Below is a small trained network, with its code and all its weights. Each question gives an input and a class and asks what happens when units are switched off, that is, made to give their printed mean instead of their output.

import numpy as np


def w(rows, s, z=0):
    codes = np.array(rows[::2]) - 128.0
    scale = np.full(codes.shape[1], s)
    scale[-1] = z or s
    return codes * scale


def f(y):
    return np.maximum(y, 0)


def log_softmax(a):
    a = a - a.max(-1, keepdims=True)
    return a - np.log(np.exp(a).sum(-1, keepdims=True))


def net(x, mask):
    res = np.array(x, float).reshape(1, 5) / 4 @ E
    y = f(res @ A[0][:, :-1].T + A[0][:, -1])
    res = res + np.where(mask, y, B[0][:, -1]) @ B[0][:, :-1]
    return log_softmax(res[-1] @ U[:, :-1].T + U[:, -1])


A, B = {}, {}
E = w([
[194,174,80,84,159,187,115,7,163,182,128],'x0',
[78,119,59,137,105,167,150,75,91,54,77],'x1',
[184,102,146,92,93,130,209,138,103,190,64],'x2',
[182,156,239,220,75,146,145,91,179,103,101],'x3',
[196,76,94,122,213,118,150,125,163,80,87],'x4',
],0.014)
A[0] = w([
[142,129,166,15,126,109,183,111,81,155,81,57],'n1',
[139,92,150,162,93,134,160,214,146,75,133,80],'n2',
[85,68,146,141,117,80,140,203,54,106,123,19],'n3',
[141,64,143,102,89,136,190,152,89,181,81,3],'n4',
[81,121,55,14,180,61,111,173,64,153,123,33],'n5',
[163,143,176,93,194,42,102,183,185,212,171,60],'n6',
[197,69,124,108,254,104,157,139,157,41,90,2],'n7',
[96,129,70,125,109,214,145,111,49,41,47,63],'n8',
[95,202,120,114,35,135,119,104,58,170,163,128],'n9',
[53,118,133,156,209,122,13,110,160,96,170,88],'n10',
[96,158,134,112,99,152,130,156,83,152,146,73],'n11',
],0.0092,0.0035)
B[0] = w([
[60,91,82,165,163,78,175,67,166,148,146,194],'n1',
[163,188,90,113,218,181,152,101,141,132,109,198],'n2',
[153,156,31,144,196,177,78,107,156,176,160,225],'n3',
[40,92,161,171,128,69,219,68,161,117,219,194],'n4',
[161,196,162,209,115,124,142,90,129,61,25,253],'n5',
[226,40,84,167,45,195,101,189,77,77,191,222],'n6',
[55,163,176,131,182,56,1,192,61,203,112,215],'n7',
[155,102,102,119,107,214,130,158,18,72,196,229],'n8',
[95,134,195,126,172,188,76,182,100,183,115,230],'n9',
[51,94,124,183,122,103,174,46,194,130,201,215],'n10',
[115,187,172,96,160,107,134,134,70,122,100,178],'n11',
],0.0087,0.016)
U = w([
[149,71,104,125,88,162,114,156,29,80,166,55],'0',
[57,166,176,111,142,99,64,169,55,187,119,153],'1',
[59,103,121,152,133,95,163,85,143,128,170,137],'2',
[184,189,45,102,195,201,108,62,143,207,119,110],'3',
[174,203,188,207,111,127,137,99,111,71,47,199],'4',
[107,121,132,127,115,128,119,135,108,114,114,241],'5',
[126,167,134,4,99,86,127,118,162,121,116,1],'6',
],0.011,0.0029)

Each question gives the input, the list of numbers given to net, and the class t.
The units are the neurons (one row each of A and B). Each row of codes is followed by its name. A weight is (code - 128) times the scale printed after its matrix; where a second scale follows, it is the last column's (A, B and U).
mask holds one flag per neuron, in row order. A switched-off neuron (its flag False) gives its mean, the last column of its row in B, instead of its output. The means were averaged over made-up inputs and are rounded, as every weight is.
A unit's drop is (log p(t) with every unit on - log p(t) with that unit switched off) / (log p(t) with every unit on - log p(t) with every unit switched off).
The circuit of an input: a set's keep is (log p(t) with only the set's units on - log p(t) with every unit switched off) / (log p(t) with every unit on - log p(t) with every unit switched off). Starting from all 11 units, units are removed one at a time, each time the one whose removal leaves the highest keep (on an exact tie, the one counted first), for as long as the keep stays at least 0.8.
units of the circuit, in order: the units of the circuit, biggest drop first
most important unit: the unit with the biggest drop
top k neurons: the k neurons with the biggest drops, biggest first
drop when u is switched off: that unit's drop, to one decimal
input [0,-8,-3,-5,-4], class 0: most important unit : n6
input [4,-5,-2,-7,-6], class 4: top 2 neurons : [n5, n7]
input [0,-6,6,-7,4], class 4: top 2 neurons : [n5, n8]
input [-3,-4,-6,-3,5], class 2: top 3 neurons : [n10, n9, n8]
input [7,-6,1,-3,-7], class 1: top 2 neurons : [n9, n3]
input [2,-3,-4,1,-3], class 2: top 2 neurons : [n7, n8]
input [6,-4,8,-8,5], class 2: top 2 neurons : [n1, n4]
input [-5,2,-8,4,-6], class 2: top 2 neurons : [n10, n7]
input [0,-4,4,-5,-1], class 4: top 2 neurons : [n5, n8]
input [-7,-3,0,5,3], class 3: units of the circuit, in order : [n2, n3]
input [7,-5,-6,6,-8], class 1: top 2 neurons : [n9, n5]
input [1,-8,-6,6,-1], class 0: top 2 neurons : [n6, n5]
input [5,-6,0,-2,5], class 0: top 2 neurons : [n6, n3]
input [7,-7,0,1,3], class 0: top 3 neurons : [n6, n3, n2]
input [-4,8,0,5,3], class 0: units of the circuit, in order : [n8]
input [-8,2,-5,1,-3], class 3: units of the circuit, in order : [n3, n2]
input [-7,1,-4,-1,-2], class 3: top 2 neurons : [n3, n2]
input [6,-6,-3,1,-8], class 1: top 2 neurons : [n9, n8]
input [7,0,-7,-4,0], class 2: top 2 neurons : [n10, n3]
input [-7,-5,7,5,0], class 2: units of the circuit, in order : [n4]
input [6,3,8,-7,3], class 2: units of the circuit, in order : [n1, n4]
input [-8,3,-5,-3,2], class 3: drop when n2 is switched off : 0.1
input [-8,-1,-4,-6,-5], class 3: drop when n3 is switched off : 0.8
input [1,-5,7,-4,8], class 1: drop when n7 is switched off : 1.9
input [-7,-7,7,-7,1], class 0: drop when n5 is switched off : -0.4
